Below are the code and all the weights of a small trained network. Each question names an input and a class and asks about switching units off, where a switched-off unit gives its printed mean instead of its output.

import numpy as np


def w(rows, s, z=0):
    codes = np.array(rows[::2]) - 128.0
    scale = np.full(codes.shape[1], s)
    scale[-1] = z or s
    return codes * scale


def norm(h):
    return h / np.sqrt((h * h).mean(-1, keepdims=True) + 1e-5)


def f(y):
    return y / 2 * (1 + np.tanh(0.7978845608 * (y + 0.044715 * y**3)))


def log_softmax(a):
    a = a - a.max(-1, keepdims=True)
    return a - np.log(np.exp(a).sum(-1, keepdims=True))


def net(x, mask):
    res = np.array(x, float).reshape(1, 8) / 4 @ E
    u = 0
    for l in range(2):
        y = f(norm(res) @ A[l][:, :-1].T + A[l][:, -1])
        res = res + np.where(mask[u : u + 10], y, B[l][:, -1]) @ B[l][:, :-1]
        u += 10
    return log_softmax(norm(res)[-1] @ U[:, :-1].T + U[:, -1])


A, B = {}, {}
E = w([
[35,198,254,198],'x0',
[131,126,126,133],'x1',
[124,130,130,126],'x2',
[79,47,208,67],'x3',
[130,128,128,133],'x4',
[6,117,12,145],'x5',
[113,224,123,22],'x6',
[128,131,120,123],'x7',
],0.0009)
A[0] = w([
[87,176,231,200,138],'0.n0',
[62,187,227,208,120],'0.n1',
[174,220,85,196,148],'0.n2',
[49,120,60,146,152],'0.n3',
[88,32,193,51,126],'0.n4',
[131,147,140,135,2],'0.n5',
[251,101,186,90,103],'0.n6',
[65,215,253,197,87],'0.n7',
[89,63,198,48,153],'0.n8',
[207,167,243,126,151],'0.n9',
],0.0041,0.004)
B[0] = w([
[86,168,59,150,232],'0.n0',
[86,163,27,122,224],'0.n1',
[174,179,196,210,191],'0.n2',
[61,111,131,101,209],'0.n3',
[199,202,111,202,214],'0.n4',
[187,74,81,76,33],'0.n5',
[67,62,87,58,184],'0.n6',
[86,144,3,144,219],'0.n7',
[155,203,128,218,236],'0.n8',
[42,109,162,126,250],'0.n9',
],0.0041,0.0016)
A[1] = w([
[189,112,96,134,42],'1.n0',
[208,28,61,32,41],'1.n1',
[231,97,91,111,81],'1.n2',
[17,90,59,202,172],'1.n3',
[37,141,175,116,204],'1.n4',
[173,199,99,202,144],'1.n5',
[221,53,47,56,61],'1.n6',
[21,161,116,116,113],'1.n7',
[112,165,253,176,88],'1.n8',
[77,177,39,111,253],'1.n9',
],0.0031,0.0021)
B[1] = w([
[79,156,124,129,93],'1.n0',
[19,193,19,170,107],'1.n1',
[40,152,91,133,106],'1.n2',
[187,87,151,47,243],'1.n3',
[198,71,78,82,198],'1.n4',
[98,196,204,206,179],'1.n5',
[21,179,66,156,105],'1.n6',
[147,43,113,89,177],'1.n7',
[81,151,4,141,139],'1.n8',
[164,82,196,115,254],'1.n9',
],0.0038,0.0024)
U = w([
[1,226,5,139,180],'0',
[233,19,214,8,93],'1',
[235,162,219,108,234],'2',
[246,243,249,250,2],'3',
],0.0047,0.0026)

Each question gives the input, the list of numbers given to net, and the class t.
The units are the neurons (one row each of A and B). Each row of codes is followed by its name. A weight is (code - 128) times the scale printed after its matrix; where a second scale follows, it is the last column's (A, B and U).
mask holds one flag per neuron, layer by layer. A switched-off neuron (its flag False) gives its mean, the last column of its row in B, instead of its output. The means were averaged over made-up inputs and are rounded, as every weight is.
A unit's drop is (log p(t) with every unit on - log p(t) with that unit switched off) / (log p(t) with every unit on - log p(t) with every unit switched off).
The circuit of an input: a set's keep is (log p(t) with only the set's units on - log p(t) with every unit switched off) / (log p(t) with every unit on - log p(t) with every unit switched off). Starting from the 12 units with the biggest drops (on a tie, the unit counted first), units are removed one at a time, each time the one whose removal leaves the highest keep (on an exact tie, the one counted first), for as long as the keep stays at least 0.8.
circuit, biggest first: the units of the circuit, biggest drop first
most important unit: the unit with the biggest drop
top k neurons: the k neurons with the biggest drops, biggest first
top k neurons in layer l: the k neurons of layer l with the biggest drops, biggest first
drop when u is switched off: that unit's drop, to one decimal
input [5,6,2,0,3,-1,-5,-1], class 0: top 2 neurons : (0.n7 0.n1)
input [-5,5,1,5,8,0,-3,-6], class 0: top 4 neurons : (0.n2 1.n3 1.n9 1.n2)
input [-8,8,-1,3,1,-8,2,7], class 0: circuit, biggest first : (1.n1 1.n6)
input [8,5,-1,-4,-1,-4,-3,5], class 0: top 2 neurons : (0.n7 0.n1)
input [4,4,5,7,4,1,2,7], class 3: circuit, biggest first : (0.n8)
input [2,-8,0,8,8,5,-4,6], class 3: circuit, biggest first : (0.n4 0.n6)
input [-5,2,1,8,-4,-2,-3,7], class 3: top 2 neurons in layer 0 : (0.n4 0.n8)
input [-1,2,-7,-5,0,-7,-7,-6], class 1: circuit, biggest first : (0.n6 0.n8)
input [-6,-5,-4,-7,-2,8,3,8], class 1: top 2 neurons in layer 0 : (0.n3 0.n4)
input [-8,8,-2,8,8,2,-5,-8], class 0: circuit, biggest first : (1.n1 1.n6 0.n9)
input [-8,6,5,-3,-3,-1,-8,3], class 0: top 3 neurons : (1.n1 1.n6 0.n8)
input [-5,3,-4,-5,1,-1,-2,-3], class 0: top 3 neurons : (0.n8 0.n4 1.n9)
input [6,7,-3,4,-2,1,3,6], class 0: top 2 neurons : (0.n7 0.n1)
input [8,-7,3,7,-1,-2,2,-5], class 0: circuit, biggest first : (0.n7)
input [-4,-8,-6,-3,-8,-1,2,-2], class 0: top 3 neurons in layer 0 : (0.n8 0.n4 0.n9)
input [-5,6,6,-7,2,5,-4,6], class 3: top 2 neurons : (0.n2 0.n6)
input [2,0,2,8,7,-4,0,-1], class 3: top 2 neurons : (0.n4 0.n8)
input [3,-1,4,8,-7,5,0,1], class 3: top 3 neurons : (0.n4 0.n8 0.n6)
input [-1,-4,2,8,5,-6,7,8], class 3: drop when 0.n3 is switched off : 0.8
input [5,6,-3,4,1,8,-2,6], class 1: most important unit : 1.n3
input [6,7,-8,-4,3,8,-2,-6], class 1: drop when 1.n9 is switched off : 0.2
input [-3,2,1,-2,0,5,4,-4], class 1: drop when 0.n4 is switched off : 0.4
